(in the rows, 128 means zero)
Each row has two labels, one from each of two sets.
[ 95 139  85 153 129 161  83 109 114 138 131 117 149 160 143 114 131 110
 152 109] : j409/E
[162 118 119  91 162 157 156 132 151 159 120 139 132 107 118 102 113 132
  95 110] : j409/E
[122 109  79  96 158 201 132 130 117 172 113 130 139 152 140 101 136 134
 109 127] : j44/E
[126 126 120 126 122 146 130 120 136 147 123 122 133 122  96 129 131 138
 118 121] : j44/E
[120 114 109 124 133 133 122 113 122 126 124 134 132 132 120 128 135 130
 121 138] : j44/E
[101 125  95 104 145 166 132 112 123 160 125 131 141 134 128 125 138 114
 123 119] : j44/E
[120 127  86 128 153 165 137 118 121 148 127 135 140 145 137 120 137 112
 114 116] : j44/E
[111 112  99 118 140 159 126 110 117 146 118 139 135 136 132 107 133 133
 124 117] : j44/E
[120 121 100  94 140 154 123 118 139 151 113 132 132 145 116 109 127 128
 105 112] : j44/E
[124 107 111  91 164 252 169 124 127 191 106 128 130 149 134 118 126 114
 104  95] : j409/R
[121  99  97  81 140 177 150 118 120 154 117 144 131 138 123 101 133 135
 111 109] : j44/E
[112 130  92 116 144 171 126 120 118 140 134 124 138 150 133 117 145 114
 137  99] : j44/E
[116 107  99  86 138 171 144 132 127 149 109 140 134 134 122 103 128 135
 121 132] : j44/E
[132 117  91 108 142 148 129 129 126 159 118 135 134 131 132  95 118 135
 119 109] : j44/E
[122 104 118 110 134 171 138 125 128 154 122 117 129 123 125 136 144 118
 111 109] : j44/R
[105 126 106 110 134 202 114 126 120 143 139 131 133 142 123 114 148 107
 138 115] : j44/E
[108 115 104  94 138 197 113 121 120 158 129 128 130 147 142 136 140 117
 126 113] : j44/R

Each row has two labels, one from each of two sets.
[118 134 143 119 122 130 121 122 129 144 133 133 141 139 129 136 111 118
 123 109] : B/(90)
[135 160 143 145 121 139 156 121 135 157 113 118 126 146 135 175 135 147
 110  91] : Q/(87)
[158  85 152 141 125 139 131 110 135 173 104 140 135 147 140 102 111 129
 140 135] : Q/(87)
[130 118 131 138 133 122 140 125 115 143 126 129 130 131 133 138 138 133
 129 119] : S/(87)
[135 124 125 136 120 131 143 128 124 145 129 120 136 140 140 141 127 140
 126 118] : B/(87)
[151 103 131 140 131 129 122 115 128 154 122 130 139 138 139 121 126 134
 129 138] : S/(87)
[127 119 135 131 123 132 142 124 132 140 121 133 130 129 142 122 130 133
 131 129] : S/(87)
[135 130 129 138 120 128 153 123 133 145 112 117 124 139 133 142 131 140
 129 115] : F/(87)
[121 130 128 136 127 138 149 130 131 132 117 121 135 131 134 152 131 135
 124 104] : Q/(87)
[133 131 147 139 119 118 116 122 144 143 127 129 128 142 132  88 122 133
 116 127] : S/(90)
[128 144 129 130 132 114 114 127 129 118 127 138 132 126 114 125 115 130
 137 124] : B/(90)
[145  73 137 125 137 144 121 117 119 167 116 128 135 128 136  85 117 122
 154 163] : F/(87)
[145 124 131 138 114  87 142 120 134 156 105 120 128 145 138 142 119 138
 132 120] : F/(87)
[133 131 140 148 117 132 144 121 137 167 104 130 139 138 142 149 121 132
 130 118] : S/(87)
[132 108 131 127 130 129 136 128 123 146 115 130 117 130 136 114 129 131
 138 134] : F/(87)
[141 102 136 142 134 127 143 121 127 152 120 139 121 134 134 113 143 138
 115 115] : S/(87)
[138  91 137 133 142 135 134 123 123 138 129 136 131 130 128 106 126 134
 136 132] : S/(87)
[138 124 130 138 103 134 148 114 132 158 111 107 127 138 139 138 129 141
 125 124] : F/(87)
[135 134 132 133 103 129 136 133 139 151 117 129 118 141 131 121 112 128
 125 125] : F/(90)
[140  93 155 128 136 131 117 117 122 142 119 131 143 137 131  94 122 125
 115 144] : S/(87)
[127 134 145 129 132 115 119 125 123 129 140 127 128 131 126 113 126 123
 115 127] : S/(90)
[134 126 126 136 127 131 138 126 135 135 120 131 139 138 137 144 123 135
 127 116] : B/(87)
[142  98 142 132 127 132 143 116 129 159 112 124 132 135 134 116 124 135
 130 128] : S/(87)
[141 118 143 125 122 121 109 120 127 129 142 122 134 150 131  82  98 115
 141 134] : B/(90)
[129 137 137 135 104 125 124 126 146 140 117 124 121 143 127 109 118 154
 113 124] : F/(90)
[134 127 144 126 124 131 115 125 125 134 129 132 128 137 129  93 100 124
 114 127] : F/(90)
